What can hang from each mark
mefud: denu dupeb sagu
zepa: mipi suta zunel
nafu: bigu bine mipi tusez
denu: bine dupeb zepa
tusez: suta
sagu: bine dupeb mefud
zunel: bigu dupeb nafu suta zepa
mipi: zepa zunel
suta: zunel
bigu: bine dupeb
dupeb: bigu denu nafu zunel

Every row comes from one small tree of marks. Brackets hold a mark, then the marks that hang from it, in alphabetical order. Every link used is in the known rows. Which tree was each row made from?
Each row is shifted at random along 7 fixed directions that mean nothing.
Known rows
[nafu [bigu bine [dupeb denu]] mipi [tusez suta]]: [-111 -240  -43 -184   56  191 -228  175  101 -138  -99  157   76  -24
  -44  231 -124  166   76  -76 -135   -9 -146 -102  -93   58  -62 -177
   -5   67   44  -46 -114   47  -29 -204 -231 -232 -113 -168 -220 -109
 -183   92 -157   64 -162   53]
[dupeb [denu [zepa suta]] [nafu bigu bine]]: [   8  -20 -184 -327 -101   12 -156 -135 -207  106  -26  258 -354 -242
  -75   13  166  142  -31  127   53  123  179  121  284  -80 -285 -227
  169 -115 -142 -351 -119  101 -144 -399  184 -224  -64   65 -100  132
 -205  -12 -140 -125 -177  122]
[mipi [zepa suta] [zunel dupeb [nafu bigu bine]]]: [   2 -114   35  251  160 -149   19 -249   71   35 -341  252 -117 -198
 -172  157 -157  264  112 -390  -95 -159   90  156   35 -212  -24  106
   25  -66   55    1 -160  205  -70  161  231  183  127  165  358   14
  -92  295  138 -119  -10 -238]
[bigu [dupeb [denu [zepa suta]] [nafu bine tusez] zunel]]: [ 367 -142 -259 -136 -434 -132 -133  109  -65   24  448  270 -176 -185
   88  -15  158 -168   29  445  -55 -154 -160 -116   83 -221   83   86
  126  -30  -92   49  -40   75 -170 -575  -96 -245  206 -122 -315   77
 -332 -251  -65  283 -215  241]
[sagu [dupeb [nafu bigu bine tusez] zunel]]: [  65   63   79   18   93  -68    2   45  -37   10  171  160  198  -48
  -25  162  -30  -95  -65  -64  134   -2  -54 -104 -133 -101   83  139
 -145  198   30   32  108 -246   80    2 -314   -7  130 -163 -268 -137
 -249  -14  245    6    5   67]
[tusez [suta [zunel dupeb]]]: [-180  190  160  185   78   72   45  -88 -135   31   24  -89  -82  186
  -48   14 -253  -15   22   92  206  126  195 -191  -61 -131  132  -79
   64   85 -150 -115  -65  174   21  243  187 -127   46  130  162   41
  204 -246   38   10  220  121]
[nafu [bigu dupeb] bine [mipi [zepa suta]]]: [-150 -131  159  275  296  150 -148  137   46    6  -40    0  236  127
  -28  174 -101 -115   74 -359 -109  -70 -212 -263 -300 -106  119  236
 -122  292  245  382   94   90  133  306 -198 -170   13 -108 -285 -256
    6   39  195  260  157  -27]
[denu dupeb [zepa mipi]]: [ 376 -226   30   33  302   53 -125  -68   92   38 -173  293  390 -140
  127  266 -135 -172  121  -97   83   76  149  -69 -202 -404  -48  -45
   44  118  186   59  166  -68  -85   -3 -267  -97  150 -315 -286 -177
 -560  258  239 -197  -68   34]
[bigu bine [dupeb denu [nafu mipi tusez] zunel]]: [-152   30  155  194   60   54 -105  -56 -203  -46   88   81  -48 -130
  -52   14  -92   60   87   12  -90 -193   40  -96  -86 -142   12  185
 -161  115   -6  168  -70  294  162  181  118   90  138  124   68  105
  -51  381   87  184 -106   27]
[mipi [zepa suta [zunel bigu [nafu tusez]]]]: [  56  -49   -4  223   91  -59  -45  -39   57  -42 -256  138  -43   55
 -178    5 -177   60  -25  -31   59  -21  185  -74    9 -129  -55  -99
    5  116   59 -150  -83  141  -30   23  142 -228  170  216   42  -25
  -76  115  230 -245   24   92]
[zunel [bigu bine] suta zepa]: [-109  -69   50 -208  130  105  -92  -70  -51  -56  -28   40   17 -148
 -189  135  125   90  116 -387   84  107  160  180   94 -157 -215 -193
   31  -79   46  -97   94 -181   81   33    2  -71 -157  -27 -116   -1
 -168  386  -72 -110  -49 -138]
[sagu [mefud [dupeb [nafu mipi]]]]: [ -66   59  148  -26  181  149  -59 -207 -138   96 -255  111   94   -4
   11  146 -246   88   99   95  257  182  213  -74  -90 -154    8 -171
   -4  133  -63 -144    7  216   23  210   76  -41    1  -94  -25  -90
  -96   41  121 -243   93   56]
[mefud [dupeb zunel] [sagu bine]]: [ 223  133   14  163 -212  -43  115 -114  -53  154  150  325 -179  -49
   71  -97 -197   -5   65  412  142  116  260 -102  130 -174   51   16
  262 -151 -225  -42 -145  322 -136 -178  224 -169  179  123   68  244
  -52 -276   24    9  -15  290]
[mipi zepa [zunel bigu [dupeb denu] [nafu bine] suta]]: [ -43 -117 -156 -218 -259  -58   -5   -9   -6  -13  259   66 -403 -132
 -139   42  200   98  112 -145 -101 -174 -151  147  215 -118  -60   24
  135 -224 -173   -4  -48  -52   59 -262   58  -12 -156   89  -69  158
    0  -58 -224  202 -116  -99]
[zunel dupeb [nafu bigu [mipi zepa] tusez] suta]: [ 448 -316 -310   20 -271  -21 -258  125  128    1   34  282   -4  -68
   13  115   30   28  234  234 -107 -140 -136  -71   30 -157    2  -65
  125   58  141   44 -186  142 -158 -441 -198 -387  192 -182 -215 -127
 -320  -19  -30   26  -49  106]
[denu bine [dupeb [zunel bigu suta [zepa mipi]]]]: [  33 -239   63 -102  181   31 -167  -94   91  -78   21   31   84   61
  -83  147  -42  -76    6 -358  -62  -58  137 -114   -2 -165 -226 -215
    9  118   27   -3   99  -35   47    6  -58 -208   -5   32 -255    7
  -79  177   16  -50  -42  -18]
[zepa mipi [zunel [dupeb bigu] suta]]: [ -35  -23   41 -107  -93   18 -113 -117  -75   46  296   50 -153 -146
  -77   89  154  -89   78  -76  202   22   67  103  122 -197 -103  -11
  117 -117 -175  131  170  -19  186   -7  -50   21   -6  -99 -214  -27
 -122   93   -8  152   21   53]
[mipi [zunel [nafu bigu bine] [zepa suta]]]: [  90  -70   38  -27  161 -116  -52 -196  -96   65   75  198   37 -210
 -108  174  124  -70  -21 -344   35  -26  136   88   68 -229  -94  101
   34   39   87    4  116 -168   -9   -2  -44   14   88  -19 -136  -60
 -277  176  267  -45  -26  -78]
[mipi [zunel [dupeb bigu [denu zepa] [nafu bine]] suta]]: [-471  132  193   38  283   89   12  -75 -162  -68 -194 -158  -93  153
 -140   36 -150  172  -98 -395   34   58   61 -173  -89  -28  -32  -29
 -150  160  -31 -127  -55   18  201  380  136   47 -166  255   66   56
  274   78    2  -70   34 -104]
[sagu bine [dupeb zunel] mefud]: [  48  -71   61  -16 -354   -8  140  187  192  -61  152   73   52   70
 -112   29 -119   66   41  109  142  -16 -161   14  -61  -67  170  -34
  -33 -129 -179  156   31  -39   46 -154 -126  -24 -139  -55 -232   57
  -39 -261 -132  118  -53  123]
[mefud [denu bine [zepa suta]] [dupeb zunel]]: [  22  123   -6 -128  -14  -19  -11 -341 -295  199  392  104 -216 -282
  100   39  193 -237   15   61  225  -10  138   72  127 -429   45  223
  223 -114 -234   86  274  -39   64  -43  202  217  197  -81 -134   57
 -321  111   35  257  -83   80]
[mipi [zepa [zunel dupeb]]]: [-116  130  233  246   93  119 -199   10 -415   43  236  219 -238  -29
    1 -165 -109 -137  -11  172   63  272  474 -237  257 -173 -211  104
  112  178    0   18 -168  495  219  315  111 -427    7  555   -7  296
  199   88  263  141    0  447]
[zepa mipi [suta zunel]]: [-436   74  334  277  260  113   -4 -150  -53  -80 -252 -191  -37  122
 -273   35 -238   41  -43 -261  145  -46  239  -28 -147  -83   29  -54
 -101   65  -91   59   81  213  218  471  296   69  -75  240  145  -17
  196  231  161  -56  199  -38]
[mipi [zepa suta] [zunel nafu]]: [-206  -87  120 -201  -44   25  -77  -33 -116 -173   18  -10 -154 -211
 -241  155  134  -20   -7 -212  156  -17  158  211  140  -89  -73  -62
   -5  -90 -112   -7  126 -102  178   17  -23    2 -277   62 -145   22
 -117  204   79  -19  -58    1]
[mipi [zunel dupeb [nafu bine] suta zepa]]: [ -89 -204  159   87   98   -1 -105   21   27 -189 -114  126   38   32
 -192   90 -210  121   51 -364 -189  -13  174  -84   72  -84  -70 -103
  -13   49  124  -37 -214  145   78  165   -4 -205 -174  338   68  156
  120  191   55  -75  -35  -71]
[dupeb denu [nafu bine] [zunel bigu suta zepa]]: [  16   20    0 -167   63  -34  -20 -141 -198   80  297   63   14 -127
  -54   51  219 -123  -76 -206   92  -24  110  -42  -23 -239 -111   86
  -30   61   31   -5  150 -271   91  -26  -82   47   60  -70 -288    4
 -247  119  138   23  -59  -60]
[tusez [suta [zunel [dupeb nafu] [zepa mipi]]]]: [-236  130  198  364  176   65  -27 -211 -154   45 -110 -232 -145  287
  -58  -49 -241  -49   51  -11  185  -90  177 -276 -133 -148  111  -19
  -33  204  -59   39  -38  434   85  425  431 -102  149  265  219   31
  390  -66  114   46  299   -7]
[nafu [bigu [dupeb denu]] tusez]: [ -46  130  -77   82 -242  158    6  308  -35   10  186   22 -145 -139
    2   21  211   17  161  133  133 -125 -331  103 -123 -104  135  236
  -35 -126  -91  243   42 -176  276 -125 -217  126  -32 -167 -132  -53
 -263  155 -242  373  -13   14]
[sagu bine [mefud denu [dupeb bigu]]]: [-144  350  100   64  191  162  201  -90 -142  279   45   44   12  303
  129  -88 -310  -15  -38  229  284  380   42 -339  -88 -170  166  -42
  135  117 -194 -161   79   56   -7  214  138 -189   57   27 -179   20
  143 -486   71  -38  134  250]
[suta [zunel [nafu bigu]]]: [ -59  114  164  380  198   54   98   98   90  -47 -357    0  162  290
 -147    1 -360  112  -72  -89    9   41  153 -212 -238    8   21  -78
 -151  194   62 -126 -184   13   48  177   21 -179   29  212   53   -6
   46  -83  174 -262  162   82]
[dupeb bigu [nafu tusez] zunel]: [-215  160  128  -49  -93   72  -86   74 -170 -160 -113   49 -126 -157
 -225   36   49  202  -68   14  246   36  256  140   37   83 -149 -104
 -187   -4 -119 -143  -97  -72  290    2  -77   79  -74  129  -15   41
 -125  368    5 -200  -96   76]
[denu bine [dupeb bigu nafu]]: [ 343  -71  -16  105    8   69 -120  113  -28   46  -38  426  160 -142
   49   37 -132   79   68  109 -152   99  217  -84   72 -249 -163  -15
   19  -28   41  -31 -178  128   44 -147 -169 -228  114   43 -152  132
 -383  134   58 -163 -175  218]
[mefud [dupeb [denu zepa] [zunel [bigu bine] suta]]]: [-170  -64   27  -24 -144  157  -69  227   21 -113  202  -55  -92   90
  -75  -35   65    6  -33 -141  -90  -84 -130 -113  -75  -52  -44   43
  -22  -30  -34  174  -21  -53  235  -64 -111 -101 -169  105 -310   93
   -5   35 -226  282  -92   74]
[dupeb [bigu bine] [denu zepa] [nafu mipi] zunel]: [ -22   85  -72  -27  -78  -28  -45 -253 -182   84  -52   49 -274 -157
  -57  -22  125  158   39   44   86 -145  133   71    2 -104 -170    6
  -74  -23 -108  -55  -67  171  -42 -191  323  151  205   17   24   73
 -134  236  -85  -68 -172  -22]
[bigu [dupeb [nafu tusez]]]: [-212  238  129    6  -38  146  -22  127 -224  -54  138 -118  -89  -59
  -64   50   67  -64  151  122  279   41  -62   31  -16  -97  128   20
  -92   31 -151   33  122  -55  274  153  -36  -27 -102  -61  -54  -12
   -7  118  -63  147  125   43]
[mipi [zunel [bigu bine] [dupeb denu nafu] suta zepa]]: [-253  -42    4 -505   55   24  -95 -178 -197  -62  214    7 -304 -142
 -119  110  174   76  -15 -285   68  109  119  104  281  -90 -289 -253
  101  -64 -178 -296   75 -134   70  -48   46 -103 -299  100 -153  175
   23   99 -121    1 -157  -44]
[tusez [suta [zunel [bigu dupeb] nafu zepa]]]: [-248   65  141   96   37  157 -111   -7 -191  -13    7  -95 -245   60
  -94   21   22   81   45 -126  123   -1  144  -12   77  -39 -143  -66
  -18   72  -59  -13  -76  150  253  230  110 -141 -113  226   31  125
  172  119  -60  145  151   31]
[bigu bine [dupeb denu]]: [  37  -12  -10 -278   49   36   89 -103  -10   28   82  193    2 -323
    9  208   49   34  193  -85  111   65  -40  221  -12 -287   11  -56
   98 -241 -137  -61  152 -214  -79 -147  -47  180  -94 -319  -70   22
 -414  187 -137   24 -168 -133]
[zepa mipi [zunel bigu dupeb [nafu bine tusez] suta]]: [-252   67  163  456  331  -57   77 -108  180  -19 -256 -201   12  495
 -227  -29 -454   78   57 -309  -90 -143  -66 -336 -164  -53  152 -141
  -73  231   -2  -86  -70  263   12  383  391 -218  180  329  243  -26
  516 -120  104 -134  316 -148]
[zepa mipi [suta [zunel [dupeb denu [nafu tusez]]]]]: [ -92 -167  105 -107  184   17  -42   91  157 -149   39  -67  254  211
  -59  189 -224 -192 -158  -72   59  -75 -125 -293 -315 -144  230 -112
  -59  175  -33  -44  223 -187   53   35 -268 -131  -82 -173 -417 -185
 -135 -208  234  -54   17   51]
[zunel [nafu [bigu dupeb] tusez]]: [ 135   -6  -49 -127  -44   63  -72  168    0  -22   72  160   77 -185
   -9  210  120  -11  147   22  154   29 -134  130  -19 -124    9  -40
   -8  -19  -18  -23   89 -298  109 -184 -353  -74  -48 -296 -253 -117
 -400  138  -27   25  -10   11]
[zunel [bigu bine] nafu suta [zepa mipi]]: [ 229 -161 -125   38  -83  -15 -111 -150    9  100  103  103 -120  -98
 -122   -9  147   14  248  -96  -81 -155   53  112  154 -286 -170  -92
  135 -137   28   78   24  159  -57 -175  250 -200  139   11  -82   78
 -134  233  -65   28   11  -93]

Which tree is each row?
[  40  272 -156 -309  -86  -83  115  -85  -90  139  337  -58 -132 -130
  -55  170  308 -170  144   47  382   29 -201  178   21 -129  175  -16
   88  -94 -235 -147  332 -514  -86 -364  -28   76  131 -424 -198 -225
 -238 -199 -105   35   81  -96] -> [nafu bigu bine tusez]
[ -70  170    7    3  -32  128  -85  176 -274   46  266   74  -68  -87
  -56  -76  163  -64  -19  101    4  -16   21  -75   64 -143  -35  170
  -52   14  -74   24   47  -84  281  -88  -58 -105   29  126 -231   94
 -177  152   22  123 -105  186] -> [dupeb [denu bine] [nafu bigu tusez]]
[-211   -1  181  -77  113   49  -33  140   14 -227   -9 -175   64  115
 -146  173  -18  -75   -7 -269  193  -59  -23  -27 -146  -41  148 -102
 -130  108    5  -69  131 -299  248  126 -193  -22 -200   38 -178  -60
   21  150   50  -45   54 -107] -> [suta [zunel dupeb [nafu tusez] zepa]]
[-119 -166  114  -70  250    0   29  -24  195  -39   11  -71  169  202
  -93  164 -151  -68 -137 -364  -89 -135 -114 -187 -234 -192  107  -79
  -29   15  -80   12  218 -197   91   39 -100   -2  -78  -95 -370  -71
  -67 -143  114  -45  -11  -88] -> [zepa mipi [suta [zunel [dupeb bigu [denu bine]] nafu]]]
[-394   70  122 -210   12   16 -130 -157 -202 -150  109 -309 -153   20
 -222  175  162  -67   11 -218  278 -191   21    5  -48   84   97  -87
 -166  142 -111  -23  168  -85  142   22  167   91  -14  -49  -77 -153
  181  135  -40   33   78 -176] -> [dupeb [nafu bine mipi [tusez suta]] [zunel zepa]]
[  79 -189  -73 -292 -122  -75 -157 -287  -54  -31  115   85 -235 -219
 -160   85  115  -74  108  -61   89  -41  253  178  305 -213 -232 -234
  185 -163 -212 -104  136   98  -92 -337  305 -106   40   50  -97   89
 -170  187  -94  -70 -178   53] -> [denu bine [zepa mipi [zunel suta]]]
[ 194   -8    0   88  126   40  122  -31   46   86  -24  232  177 -117
   78   90 -167  -19  150    2  -19   29    8  -60 -157 -370   96   79
   58  -82   -9   31   38  -51  -77  -31  -19   66  126 -158  -11   29
 -375   97    7  -15  -99  -24] -> [bigu [dupeb [denu bine]]]
[-187   92   54  102  135   88   22  -77 -107   59  -20  -10 -219   72
   -5  -24  -51   11  -32  -83  129   86   53 -132  -40 -138 -103   -7
   53  120  -41  -52   -4  101   64  224  102 -119  -25  157   12   62
   70  -11   24  138   74   76] -> [mipi [zunel [bigu [dupeb denu]] [zepa suta]]]
[ -93  -67   16 -264   60  166  -85  -49  -30   95  -51  121   14   23
   10  143  -88  104   14   -4   66   96  -60  -49   25  -55  -88 -113
   24   65 -153  -96   64   18   70  -82  -78 -107 -157  -99 -317  -34
 -146  -93  -54  -29  -84  128] -> [sagu [dupeb [nafu bigu mipi]] [mefud [denu bine]]]
[  87  261  -80 -139    8   18   83 -266 -343  292  464   29 -137 -128
  136    2  150 -241  143  265  333  214   73  -51   71 -462  109   22
  260  -57 -199 -112  226 -115  -82   20  112  -42  141 -258  -82   19
 -185 -225   14  154  148   85] -> [zunel [dupeb denu] suta]
[  -9   69  117  185  321   88   57  -20   16   24 -283    2  351  133
 -110  130 -210   29   25 -228  111  146  112 -129 -224 -181   28 -121
  -88  171  137 -111   27 -201   18  250  -92 -128   10 -119  -69 -160
 -168   52  196 -289  218  -60] -> [zunel [nafu bigu] suta]
[ -99  124   41   86 -103  -37  108 -174  -53   95  120  -22 -170  -33
  -83   51   19   87   86  -22  204 -110 -101   86   11  -81   59  158
 -101  -29 -195  179  113   80  126   67  135  197   82  -85  -42  -29
   23   -8    6  127   39   -5] -> [sagu bine [dupeb bigu [nafu [mipi zunel]]]]
[ 115 -108   89 -139  134    3 -180  -46 -143  -26  222  149  115  -46
   35  113  -28 -245  -94  -51    6  142  245 -194   85 -274 -119 -123
   82  158  -24  -86  129  -23  -36  -67 -113 -331   27   22 -348   68
 -198  -64  148   -2  -99  266] -> [denu bine [dupeb zunel] [zepa suta]]
[ 209  146    6  242   89   -6  125 -111  -36  182   47  184   28  -43
   89   21  -75  -30   47   46   60  -52   58  -36 -108 -329   10  168
   41   -1  -61   32    5  -85   71   76  -19  125  224  -56   -8   59
 -324   64  101    1   52   29] -> [mefud [denu [dupeb [zunel bigu nafu]]]]
[  39    2   27   42   85  -20  -80 -196 -127   95  -54  230 -141 -158
  -21   83  -64   63   -9    1  179  140  292   14   55 -243  -94  -18
  116   24  -33 -108  -41  140  -31   90   42  -47  121   43   19    2
 -176   75  196  -88  -15  113] -> [mipi [zepa [suta [zunel [dupeb bigu]]]]]
[ 275 -265  -38   46 -171 -108  -49  -72  195    0  105  171   10 -114
  -83  146  -43  -60  111   22  -24 -222  -33  100  -29 -301  101  -18
  133 -187  -94  138   67   67  -39 -197  -35    4   72 -155 -140  -22
 -302  -19   63   50    5  -29] -> [zepa mipi [suta [zunel dupeb nafu]]]
